Each row is followed by its class. Each block has new classes.
[ 29.9  -6.3   4.3  33.1  -0.7  23.0  -0.1   7.9  14.7 -30.2  11.5  -1.2
 -11.6   5.1  35.1 -18.5   8.0  13.6  13.1  18.6   8.1  -6.8  30.8  15.1
  -5.6 -35.9 -19.9   5.6   7.7  -1.1   7.7  -9.2   3.6  14.5  -1.6 -13.1
  -8.0  14.1  -5.4  -8.4   5.9 -12.7  23.7  -8.4   2.7   0.8  -7.9   4.0
  20.1  19.2  -7.9]
(49)
[ -7.8   4.2  -2.9  12.3  -2.8  -5.7  -3.4  -1.4  15.0 -15.1  -3.7  -9.4
  -6.8  -3.1  29.1  -7.3  10.6  17.4   5.0  13.1  -4.8 -14.0  24.2   4.5
  -8.6 -27.9  -4.3   2.6 -12.0  -6.7  17.4  -8.0   1.9   6.4  -3.2 -12.0
 -17.3   9.1  -4.2  -6.5  19.1  -9.1  34.9  10.5   6.9  -8.3  -0.7  -4.5
   8.9   3.4  -2.7]
(49)
[ 38.4   0.2   5.7  26.6 -12.1  -9.8   4.4   3.3  34.2 -20.0  10.6 -28.7
   2.1  -2.2   8.1   1.5  10.3  10.8   8.9  17.8  11.7  -2.2  20.9   5.3
  -8.0 -10.1 -12.1   8.4  -8.4  -8.0   2.9  -1.4  -4.8   6.0   4.6  -2.1
  -5.5  12.3   1.9 -30.3  23.3 -17.9  30.1  -8.7  12.2 -18.3   3.6  -2.1
  -2.9  11.9  -1.3]
(49)
[ 14.9  26.8   8.5  -3.0 -16.0 -12.9  -3.0   2.5 -10.7 -15.5   2.1  20.6
   4.4   8.7 -34.2  -3.8  -3.6  11.6   0.6  20.4  -5.8  -4.0  29.4 -13.5
 -27.1   5.4   1.6  12.2 -26.8  10.4   6.7  -1.7  -3.0  -1.1  -4.7   5.9
  -7.2  -2.9   9.3 -18.9  26.4 -19.1  12.3   9.9  40.4  -1.8  23.2   1.2
 -11.4  11.0  -2.9]
(46)
[ 13.0   0.2   4.5  23.0  -8.7 -22.4  16.8   3.0  11.5 -18.3   0.0  -8.4
 -13.2  -9.0  12.4   5.3   3.5   8.8   6.7   4.2  14.9   6.6   5.8  10.6
   3.4 -15.6   3.2   4.4  -8.2   4.7  -9.0   0.1  -4.5   3.3   5.1  -0.1
   1.0  15.1  -3.1 -14.1  14.3  -6.9  35.2 -10.3   3.9  -8.7   0.0 -11.2
  -2.3   5.6   7.2]
(49)
[ 25.9   2.8   3.5  25.0 -10.3  -9.9   7.6   5.0   2.8 -27.5   7.7 -12.7
  -4.1  -2.9  24.6  -6.9   1.5   5.8  10.5   9.3  10.3  -8.8  14.9  14.2
  -6.9 -15.5 -14.0   6.7  -2.2  -0.5  17.8  -1.3   2.1  11.1   7.8  -1.6
   0.3   8.4  -2.7 -24.2  20.6 -10.8  14.2 -12.9   1.3  -8.2  12.5  -0.7
   6.5   2.4   0.8]
(49)
[ -8.3  21.0  -8.3 -21.5 -22.4 -34.5  -6.6  -4.5  -1.8   1.8 -10.1  16.0
  -8.7  -4.1 -26.8   8.0  -9.7   8.2   0.7 -11.8 -10.3 -20.0  -7.5  -0.9
  -4.5 -11.3   7.4  -0.9 -21.5 -14.2  30.1   1.5   0.0  -2.8  13.3   5.1
  -6.5   4.3  10.0 -21.0  37.1  -7.3  34.9  17.3   6.3   2.7  20.9  -6.9
 -30.0 -13.7   4.9]
(46)
[ -2.9 -22.0   8.5  11.8   9.0   3.2  11.5  -9.7 -18.2   6.0  11.9   7.2
   3.6   9.2  11.9  -5.0 -13.7  -5.4 -10.6  16.2   8.7  -1.9   1.1  -0.1
 -10.2  26.4  -6.7  -7.9  -0.1  11.1  -8.6  -0.4  20.9  -5.1   0.6   2.7
   5.2 -14.0   2.7   4.9 -17.0   9.4 -45.0  -3.5 -20.9  -9.3  59.4   9.5
  31.9  -3.6  -2.1]
(52)
[ -5.8  -4.3 -12.6  16.4   8.0  42.3 -13.4  11.9  11.1  -7.4  -0.6 -33.5
   3.7   1.2  43.8   1.7  15.0 -12.3   3.1 -11.7   3.3   9.2  -1.4  -5.2
  11.4   9.0 -17.4  -4.5  11.9   0.4   2.0  -0.6 -11.3  10.3 -19.0  -6.2
   0.0  -2.8   2.0  -2.4 -19.7  17.0 -14.5 -15.3  -1.5  -5.3 -34.8   3.6
  12.2 -10.3 -11.9]
(43)
[ 14.0  -1.5   6.8  24.0   0.3  -3.7  -1.0   9.2  10.2 -22.8   1.8  -7.8
  -0.4  -2.5  47.5 -11.6   7.4   7.6   3.2  21.8   1.3  -7.9  19.4  10.4
 -10.9  -1.1  -4.4   8.5   0.3  -0.4   2.6  -3.4   7.6  -0.6  -4.9 -11.5
  -4.0  -3.6  -1.4  -5.3  15.8 -15.1   4.8   2.2   0.9  -8.8   2.6   1.3
  15.4   4.6   2.0]
(49)
[  2.5  35.7   9.5  -8.6 -26.2 -22.8 -21.9   8.9 -40.3 -28.1 -14.2  45.7
  -1.4  10.3 -10.7 -22.2  -5.1  15.7  -0.1   9.6 -15.9 -39.4  28.0  -6.8
 -32.3  -8.7  17.8   8.0 -25.2 -17.8  48.0  -3.5  10.4  -2.9   3.1   6.3
 -18.4 -11.4   1.7 -18.6  75.7 -16.6   2.3  36.2  35.0   4.1  33.1  -4.0
 -10.9  -5.8  10.4]
(46)
[ -2.8   0.1  -1.1   4.2   2.3   9.7   0.6  12.3  14.8  -3.7  -0.3 -35.2
   9.4  -4.3   8.1   1.1   4.8  -2.5  -0.2 -11.9  -1.8  10.2   6.7  -5.7
  -0.1  27.4  -3.0  -1.6  -0.2  -2.2   6.2  -0.7 -10.9  15.3  -7.6  -0.1
  -0.8   0.2   5.1  -9.3   2.2  10.9 -12.3  -2.4   7.8  -8.5   1.6  -6.1
  -0.9   1.0   2.2]
(43)
[ 24.6  -7.2   7.4  16.4   6.6  21.9   3.6   0.6  10.6 -16.0  10.0  11.3
 -16.4   7.4  25.4 -20.2   6.5   6.5  10.6   9.2   6.7  -5.2  18.4  19.4
  -2.6 -27.2 -12.0  -1.6  17.1  -6.1   6.2  -3.0   7.4  11.0   6.4  -5.7
  -6.1   9.7  -5.4  -0.1  -8.1  -6.2   7.5  -4.0 -21.8   8.2  10.8   2.5
  19.9  19.7  -7.5]
(49)
[ 41.7  -8.0   4.2  37.5   7.2   0.0  10.1  13.3  43.0 -25.9  20.2 -21.8
  -2.9  -0.5  71.0 -21.0  15.1  14.5  13.6  36.4   9.8 -10.9  49.0  24.3
 -19.5  -0.6 -33.2   2.5   9.0   1.8  12.8   2.4  13.7  10.0  -2.0 -12.1
  -5.6   1.3  -0.1 -29.0   2.3 -22.6  13.3 -13.6 -15.0 -20.5  42.0   8.6
  23.6  16.9  -9.2]
(49)
[ 48.7  19.1  -4.0   5.3 -16.3 -43.1   8.5  10.0  12.3 -12.6  17.2   5.2
  -1.3   1.4   5.1   0.4 -16.0   3.7  14.3   8.5   9.3 -12.9  22.6   4.8
  -4.8  15.5 -25.4  -1.2  -7.2   4.2  24.2  12.5   8.2   0.5  12.2   8.5
   6.2  -7.9  10.0 -50.7  19.3 -24.3  17.7 -18.9  -7.8  -9.7  56.3  14.9
 -24.6  -7.0  -5.5]
(46)

Each row is followed by its class. Each block has new classes.
[ -2.6  -4.8  -4.2 -18.2  13.1   8.2  -8.2  -0.4  10.5   0.5 -14.9  11.9
   0.8   3.1   3.8  -0.5  11.2  -3.6  -3.9  -6.4  13.1   7.8   0.7   1.4
   3.9  -6.9 -22.3  -3.4  -6.7  10.6  -2.0   3.3 -24.4  -9.9  -7.0 -10.6
 -10.3  -2.6  -6.1  -6.3 -11.8   4.3   1.3 -17.9  -9.3  10.0 -12.0  20.1
   2.3  -1.0 -26.0]
<21>
[  5.6 -11.4  -5.7 -10.3 -10.3  -4.5  -8.8  10.0  27.4  -4.9  16.0 -27.9
  -9.6  -5.1  25.2  -7.3  10.4  -7.3  15.0 -34.8  11.1   8.5   4.4 -15.0
  -0.7  -7.7 -39.2  -2.6 -19.9 -17.1 -14.7   1.4  -3.3  -7.3  -7.6  14.0
  -3.6 -23.2  -9.7   3.2 -27.2 -36.6  35.3  -2.6  10.1 -11.3   2.7  45.9
  -5.4   0.4 -76.2]
<25>
[-11.9   4.7  -3.6   6.1  25.3  13.6   0.7 -11.9   1.2   0.6 -37.2  22.6
   4.1  -5.5 -15.9  12.6   6.1  -7.1  -6.3  19.5  -5.4   2.6 -17.6  21.9
  -2.9  -6.7   1.7   2.4   1.2  17.6  19.8   7.9 -17.2   6.5   0.6 -31.2
   2.9  22.7   0.0 -20.2   8.9  26.4 -45.9  -5.7  -3.3   9.9 -10.2 -15.0
   8.2   8.0  38.3]
<25>
[ -0.9  -0.8  -0.8 -11.7  13.3   3.6  -6.1  -4.5  11.9   1.6 -24.1   6.1
  -1.3   3.9   0.0   0.6   7.8  -3.7  -2.4  -2.8   5.8   7.1  -6.7   2.5
  -1.5  -1.0 -16.0  -1.2  -5.3   2.7  -1.4   4.7 -17.5  -4.3 -13.4 -13.1
  -5.5   5.9  -3.7 -11.2  -0.8  -2.7  -8.4 -13.0  -6.5   4.5 -12.5  14.9
  -3.5   8.4 -18.7]
<31>
[  3.2   3.7   3.6 -11.6   2.8   4.2   7.1  -7.8   8.8   5.3  -6.8  -1.8
  -4.7   0.2   1.7  13.4   5.0   2.6   1.1  -0.7   1.5  -0.3   7.8  -3.4
  -3.0  -6.1 -13.1   2.3  -6.5   3.7  -2.7   1.5  -1.2  -0.7  -4.6  -4.5
  -2.1  -2.7  -0.8  -1.2  -3.5  -7.1   0.1  -7.0   1.5  12.7  -7.5  11.5
  -4.4   3.9 -14.5]
<31>
[ -3.6  -2.2   0.5  -7.2   2.2  10.7  -0.2  -2.3   8.2  16.2   6.5  -5.0
  -4.6 -14.0   6.9   1.2   6.5  15.0  -5.0   4.4   6.0  -4.7   4.0  -6.4
  -8.0 -16.1  37.9   1.8  -2.5  -5.0   5.9  -0.6   4.6  -6.6  -0.1  -7.6
   0.2   1.7  -1.1  -0.6 -10.7 -14.2   3.2  -7.6   5.4  -8.4  -8.5  10.9
  -2.1   3.6 -13.8]
<21>
[ -2.5  -3.9  -4.5 -12.1   8.8   9.1 -28.2   1.2  11.3  17.2 -16.8  -7.7
  -3.4   7.1  -6.7   6.2   9.6  -0.1  -3.1  -6.0   2.7   3.3  -3.1  -4.2
  -1.7  -2.5 -24.6   8.1  -7.1   1.1   0.3   3.8 -13.4 -15.8  -7.7  -9.6
  -6.4   1.4  -0.7 -10.2  -8.2  -6.1   3.9 -10.6  -6.2   9.5 -16.8  18.2
  -2.1   0.0 -20.2]
<31>
[ -4.0  -5.4   1.0  -8.4  12.6 -16.4  -2.6   0.7  18.1  -5.3 -19.9  -3.0
  -3.2  -2.8   7.5  -2.0   7.2  -9.0   5.7  -9.8  19.1   9.7  -3.1   9.4
  -2.1  -7.5 -20.4 -12.2  -5.9  -3.2  -7.0   2.0 -16.9  -9.3 -11.7  -1.7
 -13.6  -8.9  -8.1  -7.3  -7.0 -10.5   0.9 -10.2   1.1   0.1 -10.6  26.6
   3.3   4.3 -39.1]
<25>
[  6.4  -4.3  -5.2  -3.9   9.9  10.1  -5.5  -0.3  13.6   5.7 -17.9  -7.6
  -8.4  -5.1   8.1   1.9   9.1   5.7   4.4   6.9   8.1  -4.5  -4.6   8.7
  -4.1 -13.3 -13.8   4.1  -8.0   5.2  -3.0   0.4 -11.1   0.3   3.6 -17.2
  -1.2   2.8  -5.5   6.5 -10.2 -17.1  -6.2 -14.7   1.7  -6.5 -17.3  21.6
  -2.7   5.8 -20.8]
<31>
[  3.8  -8.4  -6.9 -21.0   7.4   6.2 -12.0   6.4  23.0   1.9  -5.0 -19.1
  -4.3   1.3  25.0  -3.4 -60.8 -12.6   3.4 -21.1   8.6  14.5   1.9 -12.1
   2.8   1.2 -39.1  -6.1 -18.3  -8.1 -16.0   0.6 -12.9  -6.3  -5.0   3.6
  -9.0 -14.3  -6.8  -4.7 -10.6 -22.6  24.7 -18.2   3.2  -1.9 -15.2  41.0
  -1.3   4.9 -65.9]
<25>
[ -5.0   0.3  -6.5   7.4  19.6   3.6  -6.2  -5.6  11.9 -18.1 -35.8   4.4
   6.5  -1.2   4.6 -13.4   6.6 -21.9   5.5  -6.3   8.0  10.5 -12.5  17.6
   8.6  -7.7   2.5  17.1  -1.2   5.2   0.8   3.3 -24.9   2.8  -2.7 -18.1
  -3.3   5.3  -7.7  -4.1   5.0  11.8 -16.5  -4.9  -9.8   1.5  -5.5  -2.3
  12.5  11.0  -9.1]
<31>
[-16.4   1.2  -5.6  -3.8   1.4   5.3   1.7  -4.6  12.3   4.5 -10.6  -9.0
  -1.3  -0.1  -5.6   8.7  13.7  10.1  -2.2  11.0   5.8  -8.3  -1.7   2.7
 -11.4 -14.6 -19.8   4.7  -8.4   3.0   9.5   8.9  -1.6  -7.0  -6.6 -14.6
   1.9   5.8  -5.0  -8.7 -13.8 -23.8   1.5 -11.1   7.0  -2.2 -19.5  12.6
  -5.9   4.5 -16.7]
<31>
[ -7.1  -7.4 -10.2  -7.6  33.8   3.4  -4.2   1.6  22.0 -15.0 -34.0   2.5
  -4.3   0.2  12.1  -4.4  15.9 -14.1   2.9 -17.8   7.0  24.9  -5.5  -1.9
   1.5  -5.6 -27.3  -7.3  -6.8   7.6  -4.4  -0.1 -29.8  -7.7 -15.0  -6.3
 -14.3   0.7  -9.9 -17.3  -6.1  -3.4   0.3  -7.1  -8.8   8.8  -7.8  24.9
   6.6  -6.8 -33.9]
<25>
[  6.1 -18.1   5.6 -29.4 -18.4   9.1  11.6   2.3   9.3  37.8  43.1 -16.4
  -5.6  -0.1   4.0  21.9   8.0  40.0  -2.7  10.2   6.1 -21.2  19.7  -2.8
 -31.1  -6.0 -26.5  13.2  -7.6 -14.0   1.0  -7.8  24.3 -11.7  -5.3  12.1
   0.5   0.1   1.1   6.1 -31.8 -30.3  28.0  -3.4  20.7 -17.8 -18.0   7.6
 -20.0  11.4 -43.1]
<21>
[  0.3  -5.8  -2.3   1.1  21.4  11.3 -14.2  -0.4  11.8  -6.3 -35.6  14.7
   1.6  -7.4   0.7  -1.6   4.7 -27.1  -3.3  -3.1  12.1  13.9 -14.7  11.0
   4.0 -12.2  -6.1  -4.3  -6.2   9.5   5.1   6.4 -31.4  -1.2 -10.3 -15.6
  -8.4  10.1  -4.9  -9.7   4.2  10.2 -14.6 -11.8  -9.6   8.3  -9.8   8.2
   6.5  -0.3  -6.1]
<25>
